Here is a tiny trained network, its code and every weight. The questions are about switching its units off for an input and a class, where a switched-off unit gives its printed mean instead of its output.

import numpy as np


def w(rows, s, z=0):
    codes = np.array(rows[::2]) - 128.0
    scale = np.full(codes.shape[1], s)
    scale[-1] = z or s
    return codes * scale


def norm(h):
    return h / np.sqrt((h * h).mean(-1, keepdims=True) + 1e-5)


def f(y):
    return y / 2 * (1 + np.tanh(0.7978845608 * (y + 0.044715 * y**3)))


def log_softmax(a):
    a = a - a.max(-1, keepdims=True)
    return a - np.log(np.exp(a).sum(-1, keepdims=True))


def net(x, mask):
    res = np.array(x, float).reshape(1, 6) / 4 @ E
    u = 0
    for l in range(3):
        y = f(norm(res) @ A[l][:, :-1].T + A[l][:, -1])
        res = res + np.where(mask[u : u + 4], y, B[l][:, -1]) @ B[l][:, :-1]
        u += 4
    return log_softmax(norm(res)[-1] @ U[:, :-1].T + U[:, -1])


A, B = {}, {}
E = w([
[145,198,124,135,187,81,128,145,103],'x0',
[179,78,100,40,122,175,107,167,106],'x1',
[173,102,107,161,141,115,105,111,219],'x2',
[135,113,142,97,176,171,11,58,75],'x3',
[98,95,191,164,116,64,96,217,74],'x4',
[169,163,119,136,83,149,90,144,98],'x5',
],0.012)
A[0] = w([
[109,119,87,113,113,131,255,141,187,52],'L0N0',
[154,58,142,109,134,84,189,165,112,67],'L0N1',
[79,132,133,165,121,66,163,88,148,169],'L0N2',
[124,74,97,132,112,147,171,166,158,1],'L0N3',
],0.0094,0.0064)
B[0] = w([
[114,243,195,75,29,223,141,80,164,254],'L0N0',
[193,159,1,147,133,96,153,141,146,164],'L0N1',
[12,103,114,72,169,115,133,75,93,247],'L0N2',
[246,179,136,80,89,155,173,60,140,136],'L0N3',
],0.0094,0.0044)
A[1] = w([
[89,190,92,109,176,156,133,95,119,189],'L1N0',
[125,97,161,123,41,157,250,159,174,250],'L1N1',
[179,135,84,71,74,172,145,126,143,60],'L1N2',
[241,192,88,121,71,188,132,69,177,196],'L1N3',
],0.011,0.0025)
B[1] = w([
[63,181,129,183,90,85,201,163,181,192],'L1N0',
[149,138,8,14,196,57,92,135,201,227],'L1N1',
[41,180,102,115,173,130,62,119,85,192],'L1N2',
[53,183,145,85,135,33,154,29,141,249],'L1N3',
],0.011)
A[2] = w([
[112,207,70,167,20,173,158,40,205,227],'L2N0',
[93,100,127,42,76,181,121,166,30,3],'L2N1',
[195,254,113,218,174,139,166,41,171,234],'L2N2',
[123,121,169,58,108,195,115,117,2,17],'L2N3',
],0.0074,0.0035)
B[2] = w([
[102,125,110,31,216,77,49,109,30,255],'L2N0',
[137,213,54,120,20,143,16,243,95,144],'L2N1',
[11,126,66,2,204,102,141,111,166,225],'L2N2',
[87,145,53,160,165,201,149,128,39,151],'L2N3',
],0.0096,0.008)
U = w([
[185,122,201,122,38,181,186,98,181,27],'0',
[65,171,218,227,128,65,252,137,80,46],'1',
[5,178,113,47,198,80,160,46,160,223],'2',
[135,31,180,166,112,227,43,1,220,71],'3',
[238,31,162,174,33,152,109,152,236,2],'4',
[93,123,128,135,85,240,56,146,22,175],'5',
[224,139,57,96,94,67,174,217,165,115],'6',
],0.012,0.0062)

Each question gives the input, the list of numbers given to net, and the class t.
The units are the neurons (one row each of A and B). Each row of codes is followed by its name. A weight is (code - 128) times the scale printed after its matrix; where a second scale follows, it is the last column's (A, B and U).
mask holds one flag per neuron, layer by layer. A switched-off neuron (its flag False) gives its mean, the last column of its row in B, instead of its output. The means were averaged over made-up inputs and are rounded, as every weight is.
A unit's drop is (log p(t) with every unit on - log p(t) with that unit switched off) / (log p(t) with every unit on - log p(t) with every unit switched off).
The circuit of an input: a set's keep is (log p(t) with only the set's units on - log p(t) with every unit switched off) / (log p(t) with every unit on - log p(t) with every unit switched off). Starting from all 12 units, units are removed one at a time, each time the one whose removal leaves the highest keep (on an exact tie, the one counted first), for as long as the keep stays at least 0.8.
units of the circuit, in order: the units of the circuit, biggest drop first
k most important neurons: the k neurons with the biggest drops, biggest first
top k neurons in layer l: the k neurons of layer l with the biggest drops, biggest first
drop of u: that unit's drop, to one decimal
input [4,-5,0,-3,3,2], class 1: top 3 neurons in layer 1	(L1N1; L1N3; L1N2)
input [3,-3,2,2,6,-1], class 1: units of the circuit, in order	(L1N1; L2N2; L1N3; L2N0)
input [-5,-5,-3,1,5,2], class 5: 3 most important neurons	(L1N3; L1N0; L1N1)
input [6,-2,-8,-2,1,7], class 5: units of the circuit, in order	(L1N3; L1N1)
input [-1,-3,1,-2,4,2], class 1: top neuron in layer 1	(L1N1)
input [7,-5,3,-5,6,8], class 1: units of the circuit, in order	(L1N1; L1N3; L0N0)
input [5,-4,0,2,4,6], class 1: 4 most important neurons	(L1N1; L1N3; L2N0; L0N0)
input [4,-4,8,-1,7,6], class 1: 3 most important neurons	(L1N1; L1N3; L2N0)
input [5,-1,2,0,7,6], class 1: 2 most important neurons	(L1N1; L2N0)
input [-8,-1,-3,1,7,1], class 5: 3 most important neurons	(L1N3; L1N0; L0N0)
input [8,4,-7,-3,1,-2], class 6: top 2 neurons in layer 1	(L1N3; L1N2)
input [-1,-6,1,5,4,5], class 5: 4 most important neurons	(L1N3; L1N1; L1N0; L2N2)
input [-6,-7,-4,4,1,6], class 5: 2 most important neurons	(L1N3; L1N1)
input [7,5,-8,-5,3,-6], class 6: top 2 neurons in layer 1	(L1N3; L1N2)
input [-4,1,7,0,7,-8], class 6: top 2 neurons in layer 2	(L2N2; L2N0)
input [4,3,5,-5,5,0], class 6: top neuron in layer 1	(L1N3)
input [-6,2,2,1,5,-5], class 6: drop of L2N2	0.1
input [-2,-7,-7,0,7,1], class 1: drop of L1N1	0.2
input [8,2,-1,-7,4,3], class 6: drop of L1N3	0.4
input [-3,-6,-8,0,8,1], class 1: most important neuron	(L2N0)
